Below is a small trained network, with its code and all its weights. Each question gives an input and a class and asks what happens when units are switched off, that is, made to give their printed mean instead of their output.

import numpy as np


def w(rows, s, z=0):
    codes = np.array(rows[::2]) - 128.0
    scale = np.full(codes.shape[1], s)
    scale[-1] = z or s
    return codes * scale


def f(y):
    return y / 2 * (1 + np.tanh(0.7978845608 * (y + 0.044715 * y**3)))


def log_softmax(a):
    a = a - a.max(-1, keepdims=True)
    return a - np.log(np.exp(a).sum(-1, keepdims=True))


def net(x, mask):
    res = np.array(x, float).reshape(1, 4) / 4 @ E
    y = f(res @ A[0][:, :-1].T + A[0][:, -1])
    res = res + np.where(mask, y, B[0][:, -1]) @ B[0][:, :-1]
    return log_softmax(res[-1] @ U[:, :-1].T + U[:, -1])


A, B = {}, {}
E = w([
[118,157,136,170,146,113,131],'x0',
[69,171,210,59,178,103,123],'x1',
[96,177,127,141,26,1,141],'x2',
[79,46,47,113,117,146,175],'x3',
],0.0086)
A[0] = w([
[123,79,154,136,137,174,84,72],'neuron 1',
[207,94,117,204,107,143,114,43],'neuron 2',
[189,215,188,156,111,120,18,254],'neuron 3',
[66,87,88,121,165,168,106,106],'neuron 4',
[131,61,107,81,171,144,150,251],'neuron 5',
[88,160,155,104,29,90,117,110],'neuron 6',
[59,56,87,199,102,132,103,213],'neuron 7',
[1,181,152,74,178,132,104,86],'neuron 8',
[163,139,118,109,187,173,95,53],'neuron 9',
[115,148,114,83,47,76,180,111],'neuron 10',
[77,135,174,63,194,108,115,129],'neuron 11',
[140,137,128,131,183,207,125,93],'neuron 12',
],0.0092,0.0026)
B[0] = w([
[124,148,81,168,63,202,125,156],'neuron 1',
[39,96,65,103,52,1,76,185],'neuron 2',
[155,40,151,81,156,118,140,254],'neuron 3',
[84,109,160,176,172,139,117,177],'neuron 4',
[191,131,166,178,172,129,116,209],'neuron 5',
[131,164,175,189,149,150,67,214],'neuron 6',
[129,72,135,97,162,82,154,209],'neuron 7',
[138,72,59,106,36,65,85,202],'neuron 8',
[74,105,164,186,102,187,143,177],'neuron 9',
[175,142,178,228,108,118,140,211],'neuron 10',
[154,89,92,150,67,120,88,197],'neuron 11',
[149,90,151,173,40,162,119,199],'neuron 12',
],0.0085,0.0074)
U = w([
[129,143,205,254,102,159,112,62],'0',
[104,91,53,100,75,99,43,85],'1',
[155,121,147,154,150,127,103,255],'2',
[118,68,218,118,173,108,169,206],'3',
[134,152,186,63,186,123,235,73],'4',
[30,236,150,78,155,183,180,17],'5',
],0.0084,0.0044)

Each question gives the input, the list of numbers given to net, and the class t.
The units are the neurons (one row each of A and B). Each row of codes is followed by its name. A weight is (code - 128) times the scale printed after its matrix; where a second scale follows, it is the last column's (A, B and U).
mask holds one flag per neuron, in row order. A switched-off neuron (its flag False) gives its mean, the last column of its row in B, instead of its output. The means were averaged over made-up inputs and are rounded, as every weight is.
A unit's drop is (log p(t) with every unit on - log p(t) with that unit switched off) / (log p(t) with every unit on - log p(t) with every unit switched off).
The circuit of an input: a set's keep is (log p(t) with only the set's units on - log p(t) with every unit switched off) / (log p(t) with every unit on - log p(t) with every unit switched off). Starting from all 12 units, units are removed one at a time, each time the one whose removal leaves the highest keep (on an exact tie, the one counted first), for as long as the keep stays at least 0.8.
units of the circuit, in order: the units of the circuit, biggest drop first
top k neurons: the k neurons with the biggest drops, biggest first
drop of u: that unit's drop, to one decimal
input [5,-7,-2,8], class 3: units of the circuit, in order -> neuron 7
input [5,-2,-5,-7], class 3: top 3 neurons -> neuron 3; neuron 6; neuron 10
input [-4,-3,5,6], class 3: units of the circuit, in order -> neuron 7; neuron 8
input [-7,-6,4,6], class 2: units of the circuit, in order -> neuron 10; neuron 8
input [6,8,-6,1], class 1: top 2 neurons -> neuron 8; neuron 11
input [-2,-4,-4,8], class 3: units of the circuit, in order -> neuron 7; neuron 4
input [-1,7,-4,-1], class 1: top 2 neurons -> neuron 8; neuron 11
input [4,5,-1,-1], class 1: units of the circuit, in order -> neuron 8; neuron 11
input [-4,-1,7,7], class 0: top 3 neurons -> neuron 10; neuron 6; neuron 3
input [-3,8,-8,-3], class 0: top 2 neurons -> neuron 9; neuron 12
input [-5,5,-2,-1], class 1: units of the circuit, in order -> neuron 8; neuron 11
input [-5,-3,-2,8], class 3: units of the circuit, in order -> neuron 7; neuron 8
input [-8,5,-8,-4], class 0: units of the circuit, in order -> neuron 9; neuron 12
input [-2,-7,0,-8], class 3: units of the circuit, in order -> neuron 3
input [6,-4,2,7], class 3: top 2 neurons -> neuron 7; neuron 8
input [3,5,-4,2], class 1: top 4 neurons -> neuron 8; neuron 10; neuron 11; neuron 6
input [2,-5,8,6], class 0: top 4 neurons -> neuron 10; neuron 6; neuron 3; neuron 8
input [2,2,-5,0], class 0: drop of neuron 2 -> 0.1
input [-6,5,8,0], class 0: drop of neuron 10 -> 0.6
input [-4,-3,-3,8], class 3: drop of neuron 6 -> 0.1
input [7,-7,0,-4], class 1: units of the circuit, in order -> neuron 2
input [1,0,2,-5], class 3: drop of neuron 3 -> 0.6
